Below are the code and all the weights of a small trained network. Each question names an input and a target symbol and asks about switching units off, where a switched-off unit gives its printed mean instead of its output.

import numpy as np


def w(rows, s, z=0):
    codes = np.array(rows[::2]) - 128.0
    scale = np.full(codes.shape[1], s)
    scale[-1] = z or s
    return codes * scale


def f(y):
    return y / 2 * (1 + np.tanh(0.7978845608 * (y + 0.044715 * y**3)))


def softmax(a):
    e = np.exp(a - a.max(-1, keepdims=True))
    return e / e.sum(-1, keepdims=True)


def log_softmax(a):
    a = a - a.max(-1, keepdims=True)
    return a - np.log(np.exp(a).sum(-1, keepdims=True))


def net(x, mask):
    ids = ['ΔΞβγηλμπτ'.index(c) for c in x.split()]
    T = len(ids)
    res = E[ids] + P[:T]
    q, k, v = (res @ M[0].T for M in (Q, K, V))
    z = softmax(np.where(np.tri(T) > 0, q @ k.T / 4**0.5, -1e9)) @ v
    res = res + np.where(mask[0], z, O[0][:, -1]) @ O[0][:, :-1]
    y = f(res @ A[0][:, :-1].T + A[0][:, -1])
    res = res + np.where(mask[1:13], y, B[0][:, -1]) @ B[0][:, :-1]
    return log_softmax(res[-1] @ U[:, :-1].T + U[:, -1])


Q, K, V, O, A, B = {}, {}, {}, {}, {}, {}
E = w([
[92,130,156,109,146,89,92,139,43,154,69],'Δ',
[167,163,39,148,122,86,202,149,81,150,109],'Ξ',
[75,163,112,87,164,127,59,172,129,91,170],'β',
[83,155,190,146,170,179,169,120,58,79,122],'γ',
[71,92,117,141,101,250,127,145,97,160,127],'η',
[131,142,95,87,81,129,161,48,168,106,140],'λ',
[184,46,168,80,99,137,114,103,99,130,181],'μ',
[117,114,167,153,81,109,96,146,160,57,90],'π',
[123,109,180,29,47,198,149,160,208,179,100],'τ',
],0.021)
P = w([
[114,127,120,108,194,141,94,92,200,178,96],'0',
[100,135,132,200,85,210,65,129,71,95,91],'1',
[129,145,134,82,165,132,86,113,215,186,78],'2',
[20,70,147,105,106,15,150,103,252,157,84],'3',
[120,136,106,186,98,185,91,132,104,104,88],'4',
[125,124,127,113,211,136,105,90,207,181,98],'5',
],0.013)
Q[0] = w([
[170,203,63,73,122,187,197,78,214,64,102],'H1',
[49,159,70,143,169,80,101,81,156,98,58],'H1',
[26,100,122,213,57,100,181,136,138,87,191],'H1',
[254,189,100,213,178,224,32,105,113,120,152],'H1',
],0.0083)
K[0] = w([
[145,205,76,138,139,187,184,67,148,116,191],'H1',
[106,232,145,137,147,85,119,121,157,116,74],'H1',
[71,79,91,161,10,145,144,157,164,58,68],'H1',
[54,90,2,123,228,146,102,12,2,177,238],'H1',
],0.0095)
V[0] = w([
[170,196,130,89,176,135,110,81,151,148,100],'H1',
[166,106,175,106,116,134,157,166,154,158,165],'H1',
[80,112,150,115,133,39,159,105,103,189,210],'H1',
[147,130,139,253,153,70,65,82,190,145,116],'H1',
],0.0061)
O[0] = w([
[124,166,98,80,100,39,210,100,189,84,131,231],'H1',
[212,2,57,149,141,104,119,151,35,81,118,4],'H1',
[191,212,148,8,120,161,121,142,109,145,143,5],'H1',
[234,160,116,198,84,91,123,151,158,94,80,98],'H1',
],0.0084,0.0021)
A[0] = w([
[139,111,106,117,95,110,165,105,193,149,101,99],'N1',
[57,157,123,203,108,114,113,147,157,58,151,171],'N2',
[82,109,101,84,188,122,178,93,135,184,115,71],'N3',
[84,150,140,127,110,197,80,126,121,115,127,56],'N4',
[127,147,197,62,144,192,163,87,141,151,106,165],'N5',
[164,71,89,152,93,157,48,168,104,82,121,171],'N6',
[103,129,127,147,147,154,154,92,222,136,110,252],'N7',
[121,95,165,171,108,161,110,175,120,7,188,108],'N8',
[136,61,140,90,113,136,120,86,194,190,142,126],'N9',
[123,95,107,47,153,106,109,73,180,129,163,75],'N10',
[30,130,145,139,143,144,151,168,107,126,136,24],'N11',
[146,151,138,105,157,46,101,109,165,121,80,80],'N12',
],0.011,0.0032)
B[0] = w([
[143,172,249,170,176,106,137,110,168,151,92,206],'N1',
[188,73,127,66,128,162,182,104,54,172,98,231],'N2',
[80,131,106,81,131,161,131,150,132,88,46,238],'N3',
[139,105,132,139,165,40,131,165,211,76,157,213],'N4',
[105,111,103,157,120,90,62,106,75,90,180,234],'N5',
[80,188,116,112,150,89,128,176,30,157,134,180],'N6',
[177,91,163,120,117,85,79,175,111,144,150,254],'N7',
[100,166,107,121,126,194,132,74,254,124,88,186],'N8',
[153,198,25,172,152,96,148,91,129,160,74,211],'N9',
[115,122,186,118,45,229,199,167,114,66,152,198],'N10',
[190,156,105,168,155,115,179,135,126,119,152,216],'N11',
[124,134,81,147,81,172,118,101,132,137,240,238],'N12',
],0.0086,0.0096)
U = w([
[42,143,114,114,126,180,93,40,109,232,117,215],'Δ',
[155,194,114,29,180,79,182,150,152,197,98,115],'Ξ',
[90,103,161,147,84,190,154,253,130,176,152,156],'β',
[135,147,196,145,121,69,121,213,39,81,67,110],'γ',
[158,90,17,173,58,62,86,151,159,97,90,77],'η',
[139,162,118,200,78,148,145,98,137,86,107,62],'λ',
[191,147,60,135,60,129,168,136,40,152,110,86],'μ',
[163,24,138,107,78,91,124,71,137,219,114,250],'π',
[81,80,130,103,78,150,145,169,122,117,7,54],'τ',
],0.0061,0.0026)

Each question gives the input, a string of symbols that net reads in full, and the target symbol t.
The units are the heads (4 rows each of Q, K, V and O) and the neurons (one row each of A and B). Each row of codes is followed by its name. A weight is (code - 128) times the scale printed after its matrix; where a second scale follows, it is the last column's (O, A, B and U).
mask holds one flag per unit, heads first, then neurons. A switched-off unit (its flag False) gives its mean, the last column of its rows in O or B, instead of its output. The means were averaged over made-up inputs and are rounded, as every weight is.
A unit's drop is (log p(t) with every unit on - log p(t) with that unit switched off) / (log p(t) with every unit on - log p(t) with every unit switched off).
The circuit of an input: a set's keep is (log p(t) with only the set's units on - log p(t) with every unit switched off) / (log p(t) with every unit on - log p(t) with every unit switched off). Starting from the 12 units with the biggest drops (on a tie, the unit counted first), units are removed one at a time, each time the one whose removal leaves the highest keep (on an exact tie, the one counted first), for as long as the keep stays at least 0.8.
units of the circuit, in order: the units of the circuit, biggest drop first
top k neurons: the k neurons with the biggest drops, biggest first
drop when u is switched off: that unit's drop, to one decimal
input Δ τ γ γ, target τ: units of the circuit, in order -> [H1 N3]
input μ β τ β, target τ: units of the circuit, in order -> [H1 N3 N10]
input Ξ Δ η τ, target τ: units of the circuit, in order -> [H1 N3 N12]
input Ξ Ξ Ξ μ, target μ: units of the circuit, in order -> [H1 N9 N10]
input τ π λ η, target π: top 4 neurons -> [N2 N7 N10 N3]
input Δ μ τ π γ Δ, target Δ: top 3 neurons -> [N12 N4 N11]
input β Ξ Δ η τ, target η: units of the circuit, in order -> [N9 N4 N5]
input τ π π, target π: top 2 neurons -> [N2 N3]
input Ξ η λ, target λ: top neuron -> [N10]
input τ Δ λ μ, target τ: top 2 neurons -> [N10 N3]
input μ Δ β Δ τ, target η: top 2 neurons -> [N9 N2]
input η τ λ Ξ, target τ: drop when N3 is switched off -> 0.6
input π η μ η, target π: drop when N7 is switched off -> 0.2
input τ Ξ β, target β: drop when N12 is switched off -> 0.1
input π π γ β π μ, target μ: drop when N9 is switched off -> 0.3
input λ π Δ β, target π: top neuron -> [N2]
